Here is a tiny trained network, its code and every weight. The questions are about switching its units off for an input and a target symbol, where a switched-off unit gives its printed mean instead of its output.

import numpy as np


def w(rows, s, z=0):
    codes = np.array(rows[::2]) - 128.0
    scale = np.full(codes.shape[1], s)
    scale[-1] = z or s
    return codes * scale


def norm(h):
    return h / np.sqrt((h * h).mean(-1, keepdims=True) + 1e-5)


def f(y):
    return y / 2 * (1 + np.tanh(0.7978845608 * (y + 0.044715 * y**3)))


def softmax(a):
    e = np.exp(a - a.max(-1, keepdims=True))
    return e / e.sum(-1, keepdims=True)


def log_softmax(a):
    a = a - a.max(-1, keepdims=True)
    return a - np.log(np.exp(a).sum(-1, keepdims=True))


def net(x, mask):
    ids = ['αβγδεζηθλμπστφψω'.index(c) for c in x.split()]
    T = len(ids)
    res = E[ids] + P[:T]
    u = 0
    for l in range(2):
        q, k, v = (norm(res) @ M[l].T for M in (Q, K, V))
        z = softmax(np.where(np.tri(T) > 0, q @ k.T / 2**0.5, -1e9)) @ v
        res = res + np.where(mask[u], z, O[l][:, -1]) @ O[l][:, :-1]
        u += 1
        y = f(norm(res) @ A[l][:, :-1].T + A[l][:, -1])
        res = res + np.where(mask[u : u + 4], y, B[l][:, -1]) @ B[l][:, :-1]
        u += 4
    return log_softmax(norm(res)[-1] @ U[:, :-1].T + U[:, -1])


Q, K, V, O, A, B = {}, {}, {}, {}, {}, {}
E = w([
[131,139,74,130,120,154,147,124,58,128],'α',
[107,199,156,97,49,54,81,182,85,136],'β',
[84,211,142,138,244,21,178,100,104,250],'γ',
[155,174,119,149,124,156,156,101,174,128],'δ',
[88,114,105,27,98,161,118,130,188,104],'ε',
[114,53,155,149,97,65,255,75,117,78],'ζ',
[147,143,92,122,177,93,154,78,139,89],'η',
[119,112,91,89,138,150,153,105,107,114],'θ',
[161,124,104,111,51,108,125,114,134,139],'λ',
[113,148,84,114,161,149,135,141,106,87],'μ',
[112,151,79,80,181,155,137,121,106,54],'π',
[74,176,95,34,142,161,150,68,179,97],'σ',
[163,181,181,78,133,128,176,29,141,71],'τ',
[163,65,215,96,56,143,176,119,103,198],'φ',
[130,118,121,95,86,178,141,94,83,97],'ψ',
[68,88,170,172,132,132,168,162,64,129],'ω',
],0.019)
P = w([
[253,64,170,183,231,156,44,186,119,210],'0',
[192,181,59,183,76,151,156,37,82,119],'1',
[180,199,92,177,86,150,155,132,96,105],'2',
[156,192,98,177,78,153,156,163,123,96],'3',
[143,211,96,163,80,157,150,169,162,83],'4',
[120,206,108,153,86,163,138,179,199,85],'5',
[104,207,120,147,98,158,145,194,218,81],'6',
[118,188,104,138,79,155,160,205,192,96],'7',
],0.0058)
Q[0] = w([
[240,108,189,254,74,5,234,134,234,125],'0.h1',
[73,134,99,105,89,159,234,171,92,83],'0.h1',
],0.007)
K[0] = w([
[1,128,151,168,66,67,153,173,158,76],'0.h1',
[136,2,116,153,160,155,75,164,187,104],'0.h1',
],0.0087)
V[0] = w([
[44,142,168,174,106,191,76,161,131,156],'0.h1',
[115,137,99,58,158,146,2,192,145,219],'0.h1',
],0.0059)
O[0] = w([
[162,251,83,84,116,131,94,68,149,138,3],'0.h1',
[137,165,241,110,149,153,106,126,93,121,65],'0.h1',
],0.014,0.0027)
A[0] = w([
[2,118,90,111,49,184,129,82,130,92,117],'0.n1',
[171,100,115,152,161,158,196,94,172,157,117],'0.n2',
[176,159,48,129,119,153,97,115,174,32,255],'0.n3',
[113,97,88,151,81,54,118,137,110,194,161],'0.n4',
],0.0074,0.0036)
B[0] = w([
[160,134,62,137,182,89,133,199,71,170,212],'0.n1',
[146,147,203,210,97,153,156,153,147,87,169],'0.n2',
[212,111,199,125,128,85,130,139,81,160,255],'0.n3',
[169,138,254,119,148,120,92,141,130,160,197],'0.n4',
],0.0089,0.007)
Q[1] = w([
[118,145,82,73,180,188,172,224,31,112],'1.h1',
[247,152,232,163,87,94,171,140,177,179],'1.h1',
],0.011)
K[1] = w([
[130,91,192,150,182,215,1,117,131,121],'1.h1',
[66,184,99,64,107,90,130,158,230,144],'1.h1',
],0.012)
V[1] = w([
[245,57,72,24,3,182,107,101,184,7],'1.h1',
[201,112,247,225,107,26,116,176,182,19],'1.h1',
],0.0066)
O[1] = w([
[91,162,27,73,113,250,142,165,124,100,33],'1.h1',
[90,126,109,147,123,133,81,84,121,142,254],'1.h1',
],0.017,0.0058)
A[1] = w([
[221,135,164,103,108,150,219,215,148,127,8],'1.n1',
[138,146,174,206,81,156,180,93,90,100,60],'1.n2',
[125,90,104,133,53,91,202,103,255,100,28],'1.n3',
[178,123,206,147,102,51,138,102,149,136,183],'1.n4',
],0.0099,0.0013)
B[1] = w([
[217,47,193,202,186,214,120,26,129,76,199],'1.n1',
[104,158,149,102,233,139,130,174,139,116,172],'1.n2',
[60,145,124,46,62,35,168,237,2,147,145],'1.n3',
[58,217,36,134,14,128,110,219,150,74,245],'1.n4',
],0.0098,0.011)
U = w([
[130,100,155,80,228,110,102,195,104,128,108],'α',
[79,212,130,73,31,119,60,148,173,42,84],'β',
[133,147,212,134,115,53,190,73,172,193,219],'γ',
[100,137,52,217,165,181,114,157,243,137,125],'δ',
[192,88,166,138,180,159,182,58,176,142,254],'ε',
[113,109,60,110,71,86,207,169,106,105,147],'ζ',
[79,37,103,174,146,94,126,88,184,47,96],'η',
[78,123,176,98,157,128,113,182,128,96,101],'θ',
[165,100,130,116,117,113,6,45,115,172,100],'λ',
[188,179,98,86,169,124,118,171,67,167,81],'μ',
[138,127,140,117,120,86,124,114,132,106,140],'π',
[207,144,148,170,77,159,163,216,147,57,61],'σ',
[2,151,99,99,105,181,129,65,120,35,105],'τ',
[97,180,220,51,95,193,167,134,146,169,227],'φ',
[158,98,70,130,147,129,130,159,148,117,102],'ψ',
[186,177,39,81,75,207,182,135,166,104,154],'ω',
],0.0085,0.004)

Each question gives the input, a string of symbols that net reads in full, and the target symbol t.
The units are the heads (2 rows each of Q, K, V and O) and the neurons (one row each of A and B). Each row of codes is followed by its name. A weight is (code - 128) times the scale printed after its matrix; where a second scale follows, it is the last column's (O, A, B and U).
mask holds one flag per unit, layer by layer, with each layer's heads first. A switched-off unit (its flag False) gives its mean, the last column of its rows in O or B, instead of its output. The means were averaged over made-up inputs and are rounded, as every weight is.
A unit's drop is (log p(t) with every unit on - log p(t) with that unit switched off) / (log p(t) with every unit on - log p(t) with every unit switched off).
The circuit of an input: a set's keep is (log p(t) with only the set's units on - log p(t) with every unit switched off) / (log p(t) with every unit on - log p(t) with every unit switched off). Starting from all 10 units, units are removed one at a time, each time the one whose removal leaves the highest keep (on an exact tie, the one counted first), for as long as the keep stays at least 0.8.
circuit, biggest first: the units of the circuit, biggest drop first
most important unit: the unit with the biggest drop
k most important neurons: the k neurons with the biggest drops, biggest first
k most important neurons of layer l: the k neurons of layer l with the biggest drops, biggest first
input σ δ δ τ β λ δ, target β: most important unit : 0.n3
input λ ε λ ω ψ δ μ ψ, target τ: circuit, biggest first : (1.h1 0.n4)
input π φ λ δ ψ, target α: 2 most important neurons : (0.n1 1.n4)
input σ σ σ λ ε λ π, target ε: circuit, biggest first : (1.h1 1.n1)
input μ δ γ ψ, target β: circuit, biggest first : (1.n4 1.n1)
input λ λ α, target τ: 2 most important neurons : (0.n1 0.n3)
input τ σ γ ψ ψ ψ φ λ, target γ: 3 most important neurons : (0.n3 0.n1 0.n2)
input τ λ δ σ α τ, target σ: circuit, biggest first : (0.n1 1.h1 1.n1 1.n4)
input β μ ψ, target ζ: 2 most important neurons of layer 1 : (1.n1 1.n4)
input η β ζ λ β ζ τ, target β: 2 most important neurons : (0.n3 1.n4)
input α λ β β φ, target β: circuit, biggest first : (1.n4 0.h1)
input σ γ θ λ θ δ μ, target ε: 2 most important neurons of layer 1 : (1.n1 1.n4)
input π φ τ π, target α: 3 most important neurons of layer 0 : (0.n1 0.n4 0.n2)
input α σ μ λ σ, target σ: 2 most important neurons : (0.n3 1.n4)
input π β ψ, target α: 2 most important neurons of layer 1 : (1.n4 1.n2)
input λ δ β π γ σ, target τ: circuit, biggest first : (1.h1)
input ε ψ λ α η λ, target ε: 3 most important neurons : (0.n3 1.n1 0.n1)
input λ ψ ε σ μ α φ, target σ: 2 most important neurons : (0.n1 1.n4)
input γ ε ψ σ λ λ ε δ, target ε: circuit, biggest first : (1.h1 0.n1 1.n1)
input φ φ λ δ δ φ π σ, target μ: 4 most important neurons : (0.n1 1.n4 0.n3 1.n1)
input λ φ β α δ η, target β: 2 most important neurons : (0.n3 1.n4)
input β α δ λ, target β: circuit, biggest first : (0.h1 1.n4)
input α α ζ ψ ψ η, target ζ: circuit, biggest first : (0.h1 1.n3)
input π π θ, target α: 2 most important neurons of layer 1 : (1.n4 1.n1)
input θ δ λ δ σ δ β λ, target β: 2 most important neurons : (0.n3 1.n4)
input μ λ λ δ λ δ ψ, target β: circuit, biggest first : (1.n4)
input ψ σ γ λ λ λ, target γ: circuit, biggest first : (1.h1 0.n3)
input φ α φ ψ ψ λ, target λ: 4 most important neurons : (0.n4 1.n4 0.n3 1.n3)
input τ δ ζ ω δ β δ η, target β: 3 most important neurons : (0.n3 1.n4 0.n2)
